Below is a small trained network, with its code and all its weights. Each question gives an input and a class and asks what happens when units are switched off, that is, made to give their printed mean instead of their output.

import numpy as np


def w(rows, s, z=0):
    codes = np.array(rows[::2]) - 128.0
    scale = np.full(codes.shape[1], s)
    scale[-1] = z or s
    return codes * scale


def f(y):
    return y / 2 * (1 + np.tanh(0.7978845608 * (y + 0.044715 * y**3)))


def log_softmax(a):
    a = a - a.max(-1, keepdims=True)
    return a - np.log(np.exp(a).sum(-1, keepdims=True))


def net(x, mask):
    res = np.array(x, float).reshape(1, 5) / 4 @ E
    y = f(res @ A[0][:, :-1].T + A[0][:, -1])
    res = res + np.where(mask, y, B[0][:, -1]) @ B[0][:, :-1]
    return log_softmax(res[-1] @ U[:, :-1].T + U[:, -1])


A, B = {}, {}
E = w([
[185,107,56,132,189],'x0',
[147,70,2,215,222],'x1',
[141,137,113,163,147],'x2',
[165,171,60,69,214],'x3',
[107,47,23,143,100],'x4',
],0.0059)
A[0] = w([
[75,193,52,35,147,13],'N0',
[62,121,165,68,125,3],'N1',
[134,144,118,155,94,150],'N2',
[158,94,123,147,207,250],'N3',
[152,92,176,152,64,70],'N4',
[131,154,123,104,154,155],'N5',
[138,116,47,201,117,245],'N6',
[90,167,159,109,177,214],'N7',
[138,116,59,146,102,134],'N8',
[67,152,121,165,205,167],'N9',
[109,57,35,78,8,217],'N10',
[131,139,134,114,109,29],'N11',
[160,86,108,198,149,148],'N12',
[90,99,138,177,117,99],'N13',
[24,151,132,132,136,242],'N14',
[114,88,156,155,55,183],'N15',
],0.012,0.0016)
B[0] = w([
[73,158,92,160,169,171],'N0',
[148,157,29,41,106,168],'N1',
[172,128,124,244,162,137],'N2',
[22,101,157,145,53,216],'N3',
[83,136,83,136,173,177],'N4',
[94,188,147,138,147,144],'N5',
[110,222,200,75,121,253],'N6',
[190,152,153,245,106,167],'N7',
[94,138,203,118,120,187],'N8',
[180,99,222,46,148,171],'N9',
[217,210,182,241,123,239],'N10',
[215,121,104,96,104,126],'N11',
[140,122,200,43,28,213],'N12',
[42,137,93,50,118,160],'N13',
[253,80,53,25,180,165],'N14',
[28,201,63,140,164,201],'N15',
],0.0048,0.0066)
U = w([
[68,165,75,153,178,227],'0',
[198,129,146,170,69,152],'1',
[168,159,65,145,141,117],'2',
[118,48,139,2,44,4],'3',
[159,94,79,128,75,54],'4',
],0.006,0.0016)

Each question gives the input, the list of numbers given to net, and the class t.
The units are the neurons (one row each of A and B). Each row of codes is followed by its name. A weight is (code - 128) times the scale printed after its matrix; where a second scale follows, it is the last column's (A, B and U).
mask holds one flag per neuron, in row order. A switched-off neuron (its flag False) gives its mean, the last column of its row in B, instead of its output. The means were averaged over made-up inputs and are rounded, as every weight is.
A unit's drop is (log p(t) with every unit on - log p(t) with that unit switched off) / (log p(t) with every unit on - log p(t) with every unit switched off).
The circuit of an input: a set's keep is (log p(t) with only the set's units on - log p(t) with every unit switched off) / (log p(t) with every unit on - log p(t) with every unit switched off). Starting from the 12 units with the biggest drops (on a tie, the unit counted first), units are removed one at a time, each time the one whose removal leaves the highest keep (on an exact tie, the one counted first), for as long as the keep stays at least 0.8.
units of the circuit, in order: the units of the circuit, biggest drop first
most important unit: the unit with the biggest drop
top k neurons: the k neurons with the biggest drops, biggest first
drop when u is switched off: that unit's drop, to one decimal
input [-3,-2,2,-8,5], class 0: units of the circuit, in order	(N15 N4)
input [1,8,-6,6,-7], class 3: most important unit	N9
input [-4,-5,-3,-6,-3], class 0: top 3 neurons	(N15 N4 N12)
input [-5,8,-4,1,-3], class 3: top 2 neurons	(N10 N9)
input [-2,8,-3,-1,8], class 1: top 2 neurons	(N10 N12)
input [2,6,-2,-2,-3], class 3: top 2 neurons	(N10 N12)
input [-6,8,-6,2,8], class 1: drop when N10 is switched off	0.9
input [3,8,5,-7,0], class 3: drop when N10 is switched off	0.1
input [1,7,2,0,6], class 3: drop when N12 is switched off	0.5
input [-2,7,-5,0,-2], class 3: drop when N12 is switched off	0.1
